Below is a small trained network, with its code and all its weights. Each question gives an input and a target symbol and asks what happens when units are switched off, that is, made to give their printed mean instead of their output.

import numpy as np


def w(rows, s, z=0):
    codes = np.array(rows[::2]) - 128.0
    scale = np.full(codes.shape[1], s)
    scale[-1] = z or s
    return codes * scale


def f(y):
    return np.maximum(y, 0)


def softmax(a):
    e = np.exp(a - a.max(-1, keepdims=True))
    return e / e.sum(-1, keepdims=True)


def log_softmax(a):
    a = a - a.max(-1, keepdims=True)
    return a - np.log(np.exp(a).sum(-1, keepdims=True))


def net(x, mask):
    ids = ['αβγζητφψω'.index(c) for c in x.split()]
    T = len(ids)
    res = E[ids] + P[:T]
    r = res
    for j in range(2):
        rows = slice(2 * j, 2 * j + 2)
        q, k, v = (r @ M[0][rows].T for M in (Q, K, V))
        z = softmax(np.where(np.tri(T) > 0, q @ k.T / 2**0.5, -1e9)) @ v
        o = O[0][rows]
        res = res + np.where(mask[j], z, o[:, -1]) @ o[:, :-1]
    y = f(res @ A[0][:, :-1].T + A[0][:, -1])
    res = res + np.where(mask[2:6], y, B[0][:, -1]) @ B[0][:, :-1]
    return log_softmax(res[-1] @ U[:, :-1].T + U[:, -1])


Q, K, V, O, A, B = {}, {}, {}, {}, {}, {}
E = w([
[177,152,203,85,252,190],'α',
[121,140,37,194,172,229],'β',
[205,151,152,71,75,100],'γ',
[20,141,142,216,77,95],'ζ',
[117,73,202,70,96,73],'η',
[131,20,87,58,123,95],'τ',
[110,124,105,184,57,121],'φ',
[103,200,58,235,142,124],'ψ',
[231,218,160,118,189,239],'ω',
],0.013)
P = w([
[143,162,119,130,120,91],'0',
[153,135,140,142,124,107],'1',
[118,169,133,104,143,147],'2',
[124,91,143,168,147,165],'3',
[91,157,117,76,130,138],'4',
[145,76,133,183,135,130],'5',
[115,209,120,57,116,98],'6',
[179,70,147,204,145,135],'7',
[105,222,112,32,112,87],'8',
[187,57,156,230,131,130],'9',
[100,245,60,28,111,74],'10',
[167,88,236,192,162,106],'11',
],0.013)
Q[0] = w([
[233,79,143,215,143,72],'H0',
[212,33,162,251,90,157],'H0',
[141,95,176,181,122,150],'H1',
[42,226,77,7,107,160],'H1',
],0.029)
K[0] = w([
[96,221,52,45,155,66],'H0',
[39,190,119,38,92,180],'H0',
[97,130,139,106,114,162],'H1',
[222,15,186,255,136,133],'H1',
],0.025)
V[0] = w([
[138,147,75,78,176,119],'H0',
[164,95,113,116,127,68],'H0',
[176,98,54,145,95,140],'H1',
[151,137,157,96,6,198],'H1',
],0.021)
O[0] = w([
[117,146,83,112,108,141,253],'H0',
[64,131,127,124,156,172,118],'H0',
[168,73,156,175,85,174,202],'H1',
[117,153,249,72,99,171,80],'H1',
],0.011,0.0029)
A[0] = w([
[179,32,103,11,218,161,2],'N0',
[58,87,160,96,52,255,13],'N1',
[17,25,162,184,142,64,21],'N2',
[59,218,70,38,200,47,107],'N3',
],0.0081,0.004)
B[0] = w([
[89,145,45,196,116,77,183],'N0',
[248,137,69,151,176,123,222],'N1',
[52,135,188,28,169,166,165],'N2',
[137,131,182,184,109,172,253],'N3',
],0.011,0.0067)
U = w([
[131,124,154,140,254,60,44],'α',
[94,74,81,91,112,254,225],'β',
[134,193,88,33,71,143,226],'γ',
[67,104,165,127,139,176,205],'ζ',
[133,14,206,148,157,174,150],'η',
[112,93,77,90,188,118,253],'τ',
[142,55,147,161,62,189,44],'φ',
[111,182,105,153,130,115,23],'ψ',
[164,172,100,61,164,152,62],'ω',
],0.0077,0.0023)

Each question gives the input, a string of symbols that net reads in full, and the target symbol t.
The units are the heads (2 rows each of Q, K, V and O) and the neurons (one row each of A and B). Each row of codes is followed by its name. A weight is (code - 128) times the scale printed after its matrix; where a second scale follows, it is the last column's (O, A, B and U).
mask holds one flag per unit, heads first, then neurons. A switched-off unit (its flag False) gives its mean, the last column of its rows in O or B, instead of its output. The means were averaged over made-up inputs and are rounded, as every weight is.
A unit's drop is (log p(t) with every unit on - log p(t) with that unit switched off) / (log p(t) with every unit on - log p(t) with every unit switched off).
The circuit of an input: a set's keep is (log p(t) with only the set's units on - log p(t) with every unit switched off) / (log p(t) with every unit on - log p(t) with every unit switched off). Starting from all 6 units, units are removed one at a time, each time the one whose removal leaves the highest keep (on an exact tie, the one counted first), for as long as the keep stays at least 0.8.
units of the circuit, in order: the units of the circuit, biggest drop first
top k neurons: the k neurons with the biggest drops, biggest first
heads that matter: for each layer, one digit per head in row order, 1 if its drop is at least 0.15 and else 0, layers parted by /
drop when u is switched off: that unit's drop, to one decimal
input τ φ ψ α γ ψ α, target τ: units of the circuit, in order -> H1
input φ β β φ φ η ω ψ ω φ, target γ: units of the circuit, in order -> H1; H0
input γ ζ τ ζ η ψ τ, target τ: heads that matter -> 01
input α ζ γ η γ φ η, target η: units of the circuit, in order -> H0; H1
input ψ ψ φ β β α α, target ψ: units of the circuit, in order -> H1; N3; N0
input ζ τ η γ γ ω, target ω: units of the circuit, in order -> H1; N1; H0
input γ γ η, target ω: units of the circuit, in order -> N1; H1; N3
input η η τ τ ω φ ζ γ τ ψ β ω, target φ: units of the circuit, in order -> H1; H0
input β α ψ τ τ τ τ β τ τ φ, target β: units of the circuit, in order -> H0; H1
input η α ψ φ τ β ψ η ζ, target ζ: top 2 neurons -> N2; N3
input γ β β β τ φ α ω, target ψ: units of the circuit, in order -> H1; N3; H0
input τ φ ψ ζ β β γ η ψ η, target τ: units of the circuit, in order -> H1; N3
input α φ τ η β τ ψ ζ ψ τ β τ, target φ: units of the circuit, in order -> H0; H1
input ψ τ η τ, target ζ: top neuron -> N3
input φ η ζ ω ω φ α α φ, target ψ: top 2 neurons -> N3; N2
input ψ ψ ω φ τ τ η α α τ, target ψ: top 2 neurons -> N3; N0
input α ψ ζ ω τ, target γ: top 2 neurons -> N3; N1
input τ τ ψ β, target τ: drop when H0 is switched off -> 0.1
input η η β ζ τ, target α: drop when H0 is switched off -> 0.8
input β τ ω ω ζ α τ τ φ β ψ, target φ: units of the circuit, in order -> H1
input β ψ ψ η τ τ φ β ζ ζ α, target α: drop when H0 is switched off -> 1.0
